Here is a tiny trained network, its code and every weight. The questions are about switching its units off for an input and a class, where a switched-off unit gives its printed mean instead of its output.

import numpy as np


def w(rows, s, z=0):
    codes = np.array(rows[::2]) - 128.0
    scale = np.full(codes.shape[1], s)
    scale[-1] = z or s
    return codes * scale


def norm(h):
    return h / np.sqrt((h * h).mean(-1, keepdims=True) + 1e-5)


def f(y):
    return y / 2 * (1 + np.tanh(0.7978845608 * (y + 0.044715 * y**3)))


def log_softmax(a):
    a = a - a.max(-1, keepdims=True)
    return a - np.log(np.exp(a).sum(-1, keepdims=True))


def net(x, mask):
    res = np.array(x, float).reshape(1, 3) / 4 @ E
    u = 0
    for l in range(2):
        y = f(norm(res) @ A[l][:, :-1].T + A[l][:, -1])
        res = res + np.where(mask[u : u + 6], y, B[l][:, -1]) @ B[l][:, :-1]
        u += 6
    return log_softmax(norm(res)[-1] @ U[:, :-1].T + U[:, -1])


A, B = {}, {}
E = w([
[171,148,24,162,241,195,148,152,200,125],'x0',
[209,93,152,179,125,94,151,38,91,37],'x1',
[115,194,100,5,253,147,183,142,16,144],'x2',
],0.0056)
A[0] = w([
[156,195,70,197,193,124,134,118,124,57,104],'L0N0',
[209,139,161,157,222,125,157,3,102,12,215],'L0N1',
[92,130,175,220,165,149,101,153,192,172,64],'L0N2',
[213,19,176,201,121,65,170,42,184,85,1],'L0N3',
[145,144,69,233,181,251,130,126,161,146,182],'L0N4',
[105,79,59,127,79,189,193,135,125,106,62],'L0N5',
],0.0056,0.002)
B[0] = w([
[78,157,69,97,96,91,7,93,225,200,182],'L0N0',
[110,28,128,111,157,108,160,143,144,140,253],'L0N1',
[111,53,209,2,134,156,182,160,84,79,162],'L0N2',
[170,183,107,132,61,140,122,114,82,151,207],'L0N3',
[153,125,128,155,118,156,84,165,34,99,221],'L0N4',
[87,78,207,141,110,194,87,131,145,74,124],'L0N5',
],0.008,0.0067)
A[1] = w([
[122,110,124,188,75,112,67,46,111,164,137],'L1N0',
[121,255,135,36,133,123,93,153,103,135,88],'L1N1',
[163,128,219,79,75,119,107,169,185,135,9],'L1N2',
[136,163,200,105,43,171,218,119,173,208,184],'L1N3',
[88,149,161,170,142,239,123,141,195,60,132],'L1N4',
[143,120,132,142,131,46,208,98,145,116,152],'L1N5',
],0.0077,0.0014)
B[1] = w([
[195,146,111,98,152,178,141,140,149,73,235],'L1N0',
[133,163,145,225,73,96,118,140,220,118,255],'L1N1',
[90,86,81,44,186,132,43,151,162,176,206],'L1N2',
[71,95,161,167,254,158,188,28,149,120,236],'L1N3',
[122,122,157,172,93,196,133,165,6,62,159],'L1N4',
[65,232,165,83,138,92,166,111,97,147,171],'L1N5',
],0.0084,0.0043)
U = w([
[67,56,98,68,255,152,87,64,216,180,250],'0',
[174,146,191,122,113,172,191,21,109,58,105],'1',
[41,212,200,215,133,48,178,133,221,164,99],'2',
[74,157,165,54,162,42,221,133,43,153,96],'3',
[81,121,184,154,116,251,76,218,31,63,66],'4',
[237,89,74,141,94,165,76,152,129,80,94],'5',
[97,239,52,198,150,178,81,212,177,162,84],'6',
],0.0091,0.0021)

Each question gives the input, the list of numbers given to net, and the class t.
The units are the neurons (one row each of A and B). Each row of codes is followed by its name. A weight is (code - 128) times the scale printed after its matrix; where a second scale follows, it is the last column's (A, B and U).
mask holds one flag per neuron, layer by layer. A switched-off neuron (its flag False) gives its mean, the last column of its row in B, instead of its output. The means were averaged over made-up inputs and are rounded, as every weight is.
A unit's drop is (log p(t) with every unit on - log p(t) with that unit switched off) / (log p(t) with every unit on - log p(t) with every unit switched off).
most important unit: the unit with the biggest drop
top k neurons: the k neurons with the biggest drops, biggest first
top k neurons in layer l: the k neurons of layer l with the biggest drops, biggest first
drop of u: that unit's drop, to one decimal
input [-1,4,1], class 3: top 2 neurons -> [L0N1 L1N5]
input [-3,-4,1], class 2: top neuron -> [L0N1]
input [4,-2,1], class 6: top 3 neurons -> [L0N0 L0N1 L1N1]
input [2,0,-3], class 4: top 2 neurons in layer 0 -> [L0N4 L0N2]
input [4,-1,8], class 6: top 2 neurons -> [L1N1 L1N3]
input [-3,8,1], class 3: top 4 neurons -> [L0N1 L1N5 L0N4 L1N1]
input [7,0,5], class 6: top 2 neurons -> [L1N3 L0N4]
input [0,8,6], class 3: top 3 neurons -> [L1N5 L1N2 L1N3]
input [8,0,5], class 6: top 2 neurons in layer 1 -> [L1N3 L1N2]
input [-8,-3,3], class 2: top 2 neurons -> [L1N1 L0N1]
input [-6,-8,-2], class 0: top 2 neurons -> [L1N2 L1N3]
input [-1,3,1], class 3: top 2 neurons -> [L0N1 L1N5]
input [-6,4,-8], class 1: top 2 neurons in layer 1 -> [L1N3 L1N0]
input [-4,0,-1], class 0: most important unit -> L0N4
input [1,-3,5], class 6: top 2 neurons in layer 1 -> [L1N3 L1N5]
input [2,-8,0], class 4: top 4 neurons -> [L0N0 L0N3 L1N4 L0N2]
input [0,-2,-8], class 0: top 2 neurons in layer 0 -> [L0N2 L0N4]
input [0,-5,8], class 2: top 2 neurons -> [L1N1 L0N4]
input [-5,2,-5], class 1: top 4 neurons in layer 0 -> [L0N3 L0N0 L0N4 L0N1]
input [-2,7,2], class 3: most important unit -> L0N1
input [-5,2,-7], class 1: top 2 neurons in layer 0 -> [L0N3 L0N0]
input [-4,8,3], class 3: drop of L0N1 -> 0.4
input [-3,-3,8], class 2: drop of L1N1 -> 0.7
input [-6,-7,5], class 2: drop of L1N1 -> 0.4
